Here is a tiny trained network, its code and every weight. The questions are about switching its units off for an input and a target symbol, where a switched-off unit gives its printed mean instead of its output.

import numpy as np


def w(rows, s, z=0):
    codes = np.array(rows[::2]) - 128.0
    scale = np.full(codes.shape[1], s)
    scale[-1] = z or s
    return codes * scale


def norm(h):
    return h / np.sqrt((h * h).mean(-1, keepdims=True) + 1e-5)


def f(y):
    return y / 2 * (1 + np.tanh(0.7978845608 * (y + 0.044715 * y**3)))


def softmax(a):
    e = np.exp(a - a.max(-1, keepdims=True))
    return e / e.sum(-1, keepdims=True)


def log_softmax(a):
    a = a - a.max(-1, keepdims=True)
    return a - np.log(np.exp(a).sum(-1, keepdims=True))


def net(x, mask):
    ids = ['αβγδεζηθλμξπστω'.index(c) for c in x.split()]
    T = len(ids)
    res = E[ids] + P[:T]
    r = norm(res)
    for j in range(3):
        rows = slice(2 * j, 2 * j + 2)
        q, k, v = (r @ M[0][rows].T for M in (Q, K, V))
        z = softmax(np.where(np.tri(T) > 0, q @ k.T / 2**0.5, -1e9)) @ v
        o = O[0][rows]
        res = res + np.where(mask[j], z, o[:, -1]) @ o[:, :-1]
    y = f(norm(res) @ A[0][:, :-1].T + A[0][:, -1])
    res = res + np.where(mask[3:27], y, B[0][:, -1]) @ B[0][:, :-1]
    return log_softmax(norm(res)[-1] @ U[:, :-1].T + U[:, -1])


Q, K, V, O, A, B = {}, {}, {}, {}, {}, {}
E = w([
[112,138,139],'α',
[111,135,139],'β',
[102,150,118],'γ',
[113,136,142],'δ',
[158,107,164],'ε',
[152,106,146],'ζ',
[113,133,145],'η',
[164,105,158],'θ',
[143,106,165],'λ',
[90,153,119],'μ',
[115,134,145],'ξ',
[108,114,156],'π',
[156,80,58],'σ',
[154,141,61],'τ',
[184,249,94],'ω',
],0.015)
P = w([
[253,42,151],'0',
[110,120,105],'1',
[222,41,182],'2',
[83,126,150],'3',
[54,122,143],'4',
[66,126,188],'5',
[70,112,216],'6',
[57,125,217],'7',
[53,129,227],'8',
[53,121,238],'9',
[49,125,225],'10',
[64,128,226],'11',
[92,120,235],'12',
],0.0049)
Q[0] = w([
[107,103,160],'head 1',
[111,142,252],'head 1',
[195,115,72],'head 2',
[161,167,183],'head 2',
[142,124,81],'head 3',
[105,103,157],'head 3',
],0.013)
K[0] = w([
[145,57,144],'head 1',
[156,2,67],'head 1',
[166,212,87],'head 2',
[122,95,187],'head 2',
[139,107,81],'head 3',
[74,214,95],'head 3',
],0.0095)
V[0] = w([
[133,74,138],'head 1',
[40,97,100],'head 1',
[79,142,195],'head 2',
[149,143,254],'head 2',
[208,206,151],'head 3',
[152,250,123],'head 3',
],0.011)
O[0] = w([
[119,36,142,191],'head 1',
[89,122,207,90],'head 1',
[174,119,13,178],'head 2',
[123,80,2,255],'head 2',
[212,204,166,99],'head 3',
[159,205,99,76],'head 3',
],0.0078,0.0053)
A[0] = w([
[104,74,159,4],'neuron 1',
[165,74,114,145],'neuron 2',
[68,165,111,12],'neuron 3',
[140,127,160,104],'neuron 4',
[137,207,168,142],'neuron 5',
[84,102,128,112],'neuron 6',
[80,62,103,251],'neuron 7',
[156,93,52,209],'neuron 8',
[138,135,152,67],'neuron 9',
[79,129,106,89],'neuron 10',
[142,110,149,125],'neuron 11',
[67,165,173,178],'neuron 12',
[97,44,136,109],'neuron 13',
[191,204,46,234],'neuron 14',
[90,59,166,78],'neuron 15',
[170,237,65,189],'neuron 16',
[170,108,128,116],'neuron 17',
[173,56,150,104],'neuron 18',
[126,136,211,152],'neuron 19',
[166,58,164,79],'neuron 20',
[71,175,186,149],'neuron 21',
[143,219,152,193],'neuron 22',
[111,103,171,142],'neuron 23',
[145,207,255,134],'neuron 24',
],0.0094,0.0025)
B[0] = w([
[86,155,140,136],'neuron 1',
[58,178,129,177],'neuron 2',
[85,114,44,118],'neuron 3',
[143,121,122,118],'neuron 4',
[156,119,129,130],'neuron 5',
[177,143,164,151],'neuron 6',
[156,231,162,254],'neuron 7',
[149,179,189,240],'neuron 8',
[125,46,99,113],'neuron 9',
[120,146,127,141],'neuron 10',
[136,141,120,128],'neuron 11',
[216,71,94,130],'neuron 12',
[63,254,194,201],'neuron 13',
[43,250,178,185],'neuron 14',
[101,204,155,165],'neuron 15',
[113,252,111,162],'neuron 16',
[107,134,116,134],'neuron 17',
[48,191,80,161],'neuron 18',
[211,132,151,131],'neuron 19',
[60,189,66,150],'neuron 20',
[163,81,81,129],'neuron 21',
[138,143,181,135],'neuron 22',
[124,179,137,136],'neuron 23',
[213,64,178,151],'neuron 24',
],0.0045,0.0073)
U = w([
[118,84,93,100],'α',
[153,120,115,52],'β',
[160,125,109,57],'γ',
[96,58,104,129],'δ',
[163,108,97,110],'ε',
[177,109,161,254],'ζ',
[176,113,142,111],'η',
[159,162,117,66],'θ',
[115,123,153,102],'λ',
[62,134,231,166],'μ',
[160,105,102,115],'ξ',
[141,113,125,50],'π',
[146,106,104,90],'σ',
[228,247,122,155],'τ',
[146,110,80,120],'ω',
],0.012,0.007)

Each question gives the input, a string of symbols that net reads in full, and the target symbol t.
The units are the heads (2 rows each of Q, K, V and O) and the neurons (one row each of A and B). Each row of codes is followed by its name. A weight is (code - 128) times the scale printed after its matrix; where a second scale follows, it is the last column's (O, A, B and U).
mask holds one flag per unit, heads first, then neurons. A switched-off unit (its flag False) gives its mean, the last column of its rows in O or B, instead of its output. The means were averaged over made-up inputs and are rounded, as every weight is.
A unit's drop is (log p(t) with every unit on - log p(t) with that unit switched off) / (log p(t) with every unit on - log p(t) with every unit switched off).
The circuit of an input: a set's keep is (log p(t) with only the set's units on - log p(t) with every unit switched off) / (log p(t) with every unit on - log p(t) with every unit switched off). Starting from the 12 units with the biggest drops (on a tie, the unit counted first), units are removed one at a time, each time the one whose removal leaves the highest keep (on an exact tie, the one counted first), for as long as the keep stays at least 0.8.
circuit, biggest first: the units of the circuit, biggest drop first
most important unit: the unit with the biggest drop
top k neurons: the k neurons with the biggest drops, biggest first
heads that matter: for each layer, one digit per head in row order, 1 if its drop is at least 0.15 and else 0, layers parted by /
drop of u: that unit's drop, to one decimal
input δ ω σ ξ η ξ θ θ σ β τ, target ζ: heads that matter => 110
input ξ σ τ θ π ω σ α ω α ω δ η, target τ: heads that matter => 001
input σ σ γ, target μ: circuit, biggest first => (head 2)
input σ λ ζ, target μ: heads that matter => 010
input σ ζ λ ω π λ, target τ: heads that matter => 011
input α σ ε, target μ: heads that matter => 000
input ω σ π σ ε γ λ ε ω γ ω ξ, target τ: heads that matter => 011
input σ ζ π ω ξ, target τ: heads that matter => 001
input π η ω ω ε ω τ ω δ σ, target τ: heads that matter => 101
input σ θ α ζ ε λ ω ε, target τ: top 2 neurons => (neuron 8; neuron 14)
input θ ω ξ ε τ ω λ ξ λ ε ω α δ, target τ: top 3 neurons => (neuron 14; neuron 8; neuron 16)
input ω δ π ω β σ, target τ: drop of head 1 => 0.4
input λ τ ω τ ω π, target τ: drop of neuron 5 => 0.0
input ε σ π ζ ω ε, target τ: drop of head 2 => 0.6
input σ λ θ, target μ: drop of head 2 => 0.2
input γ τ μ ω γ λ ω σ μ τ π ω β, target τ: most important unit => head 3
